M =
[[4571 4331 3488 5731 5261 4383]
 [2584 5609 3153 2566 2276 6714]
 [7103 6722 9310 4984 5580 4466]
 [3449 3771 2891 4635 4421 4475]
 [5079 4889 4463 5795 5176 4996]
 [4082 5743 4845 3940 4704 5457]]
Counting starts at 1.
The entry at row 1, column 1 -> 4571
The entry at row 1, column 3: 3488
The entry in the top-right corner: 4383
The entry at row 3, column 1 -> 7103
Give the entry just right of 4984.
5580
Give the entry directly below 4889.
5743
The entry directly below 5609 is 6722
Give the entry directly above 2276.
5261
The entry in row 3 and column 3 -> 9310
The bottom-right entry is 5457
Give the entry just left of 6714.
2276
Give the entry directly below 4421.
5176
Give the entry directly below 5731.
2566
The entry at row 1, column 2 -> 4331
The entry just right of the largest entry is 4984
The entry in the bottom-left corner -> 4082
The entry at row 2, column 1: 2584
Give the entry at row 2, column 2.
5609
Give the entry directly above 9310.
3153

a =  10   27   21   14   27   24   38   18    6   -6   21  -48    0   -3
The entry just right of -6 -> 21
Find the entry just left of 14.
Answer: 21

-2.09  3.00  -2.87  -3.75  -4.25  0.50  -2.06  0.38  4.01  -3.02  2.04  -0.39
-2.33  3.03  -3.02  -3.95  -4.44  0.38  -2.19  0.29  4.10  -3.11  2.02  -0.51
-2.11  2.26  -2.84  -3.61  -4.06  0.12  -2.14  0.03  3.11  -2.98  1.38  -0.65
0.07  4.88  -0.68  -1.45  -1.95  2.56  0.08  2.31  5.86  -0.96  4.13  1.60
-0.28  6.00  -1.22  -2.33  -2.94  2.89  -0.22  2.83  7.22  -1.31  4.70  1.86
1.84  -2.66  2.62  3.49  3.93  -0.40  1.89  -0.50  -3.47  2.58  -1.49  0.23
-2.16  2.98  -3.05  -3.91  -4.46  0.49  -2.22  0.29  4.00  -3.31  2.06  -0.50
1.75  -2.87  2.59  3.43  3.91  -0.59  1.83  -0.57  -3.74  2.67  -1.82  0.17
1.84  -2.07  2.39  3.05  3.43  -0.15  1.78  -0.04  -2.86  2.51  -1.37  0.54
-2.45  3.08  -3.28  -4.24  -4.78  0.36  -2.40  0.25  4.17  -3.42  2.01  -0.60
-0.55  -3.13  -0.24  0.24  0.46  -1.82  -0.64  -1.86  -3.62  -0.27  -2.55  -1.46
1.57  -1.89  2.23  2.83  3.21  -0.21  1.66  -0.12  -2.55  2.37  -1.19  0.43
-2.04  1.96  -2.68  -3.33  -3.75  0.04  -2.04  -0.16  2.78  -2.91  1.33  -0.76
1.84  -2.28  2.40  3.23  3.57  -0.16  1.75  -0.35  -3.02  2.23  -1.15  0.31
Which number is the smallest entry in the last column?
A: -1.46
Which number is the entry in the bottom-left corner?
A: 1.84
Which number is the second entry from the end, reading row by row?
A: -1.15
The entry directly above 3.57 -> -3.75
The largest entry in the last row -> 3.57
Which number is the entry directly above -0.21?
A: -1.82
Which number is the top entry of the column that holds the largest entry?
A: 4.01
Which number is the entry directly below -2.19?
A: -2.14
The bottom entry of the column that holds the largest entry: -3.02
The entry just right of 1.38 -> -0.65
The first entry, reading row by row -> -2.09
The entry just left of -2.84: 2.26
The entry directly above the largest entry -> 5.86
The last entry, reading row by row is 0.31
The third entry on the diagonal from the top-right corner: -2.98
The first entry in the row that holds the largest entry is -0.28
Which number is the entry just left of the smallest entry?
A: -4.24
Which number is the entry just right of -0.68?
A: -1.45
The entry just left of 1.78 is -0.15
Which number is the entry just left of 1.86?
A: 4.70
The entry directly above -4.06: -4.44
The top-right entry -> -0.39
Which number is the 3rd entry on the main diagonal?
A: -2.84
The 3rd entry from the end, reading row by row is 2.23
The second largest entry is 6.00
The entry just left of 4.17 is 0.25
Which number is the entry just right of the smallest entry?
A: 0.36
Which number is the entry directly below the largest entry?
A: -3.47
Which number is the entry just right of 4.70?
A: 1.86
The entry directly above 2.40: -2.68

[[-0.17  0.33 -0.02  0.06 -0.18]
 [-2.41  1.52  0.54 -0.53 -3.56]
 [ 0.93 -2.22  0.59 -0.77  0.33]
 [ 1.36 -5.81  2.07 -2.75 -1.03]
 [ 1.35 -5.93  2.08 -2.82 -1.12]]
Counting starts at 1.
The entry just right of the centre entry: -0.77
The entry just left of the largest entry: -5.93
The entry at row 1, column 1: -0.17
Report the entry at the centre.
Answer: 0.59
Report the entry in row 2 and column 2.
Answer: 1.52
The entry just right of the largest entry -> -2.82
The entry just left of the centre entry is -2.22
Report the entry at row 1, column 3.
Answer: -0.02
Report the entry in the top-right corner.
Answer: -0.18
Report the entry in row 1 and column 2.
Answer: 0.33
The largest entry: 2.08
Report the entry directly above the smallest entry.
Answer: -5.81
Report the entry in row 3 and column 1.
Answer: 0.93
Report the entry directly above -0.53.
Answer: 0.06
Report the entry at row 2, column 1.
Answer: -2.41
Report the entry just right of -5.81.
Answer: 2.07
Report the entry in the bottom-right corner.
Answer: -1.12
Report the entry just left of -5.81.
Answer: 1.36
The entry just left of -5.93 -> 1.35

-3.59  -2.81  -3.52  1.89  -2.07  -3.89
1.11  0.94  0.79  -0.43  0.69  1.04
-4.69  -3.73  -5.33  3.29  -2.42  -5.09
-0.36  -0.27  -0.47  0.27  -0.19  -0.44
2.05  1.60  2.15  -1.21  1.14  2.25
4.59  3.45  5.05  -2.69  2.58  5.30
Find the entry just right of 5.05.
A: -2.69
The entry directly below -0.36 is 2.05
Find the 1st entry on the main diagonal.
A: -3.59
The 3rd entry on the diagonal from the top-right corner: 3.29
Find the entry in the top-right corner.
A: -3.89
Find the second entry, reading row by row.
A: -2.81
The first entry of the largest entry's row -> 4.59
Find the entry directly below 1.04.
A: -5.09
Find the largest entry in the first row.
A: 1.89
Find the entry directly above -0.19.
A: -2.42
The entry directly above the smallest entry is 0.79
Find the entry directly below -2.81.
A: 0.94
The top entry of the column that holds the smallest entry: -3.52
Find the third entry on the main diagonal.
A: -5.33
Find the 2nd largest entry.
A: 5.05
Find the entry just left of -5.33.
A: -3.73
The entry just right of 1.14 is 2.25
The entry just left of -0.27 is -0.36
The largest entry in the last column: 5.30
Find the entry directly below -3.59.
A: 1.11
The second entry on the diagonal from the top-right corner -> 0.69
Find the first entry in the row that holds the smallest entry.
A: -4.69
The fifth entry from the end, reading row by row: 3.45
Find the entry directly below -5.33.
A: -0.47

Read these off the grid that follows.
1) What is the top-right entry?
2) What is the 3rd entry on the main diagonal?
3) What is the 2nd entry, reading row by row?
4) What is the maximum?
5) What is the entry in the bottom-left corner?
6) What is the 1st entry on the main diagonal?
7) What is the entry directly above the smallest entry?
8) What is the entry in the bottom-right corner?
 -94   -59  -505   515  -727    22   275   145   648    79
-513  -450  -802   -76  -942  -414  -239  -345    63  -353
 -65   -40   154  -311   240   -66  -208  -152  -380  -131
-499  -443  -814   -13  -981  -390  -198  -308   115  -340
 -15   -82  -143   138  -233   -25    62    49   102   -34
-495  -477  -686  -225  -778  -449  -330  -392  -151  -409
 -33   -54   211  -411   355  -112  -261  -185  -478  -132
 -80   -93   193  -456   325  -137  -307  -223  -552  -191
-512  -433  -781   -84  -915  -401  -241  -346    57  -347
-506  -463  -730  -184  -829  -442  -305  -385   -72  -384
-490  -488  -812   -19  -997  -410  -210  -303    57  -379
-473  -409  -251  -724  -139  -463  -610  -568  -741  -498
-523  -438  -649  -283  -712  -432  -363  -429  -181  -405
-116   -10  -394   378  -556    38   198    82   519    68
-487  -465  -812   -68  -944  -435  -231  -335    75  -341
 -70   -19   121  -301   227   -72  -197  -160  -310   -92
1) 79
2) 154
3) -59
4) 648
5) -70
6) -94
7) -829
8) -92

data = [-1.435, -0.911, 0.007, 1.417, -1.419, -0.019, -0.203, -2.009, -1.765, -0.731, 0.451]
The fourth entry from the end is -2.009
The first entry from the right is 0.451
The second entry: -0.911
The 3rd largest entry: 0.007
What is the entry just left of -0.731? -1.765
What is the 2nd entry from the right? -0.731
What is the entry just right of the largest entry? -1.419
The entry just right of the centre entry is -0.203
What is the 1st entry? -1.435

-4.05  1.12  -5.50  6.54  0.00
Read off the 2nd entry from the right.
6.54
Read off the 3rd entry from the right.
-5.50
The 1st entry from the right: 0.00
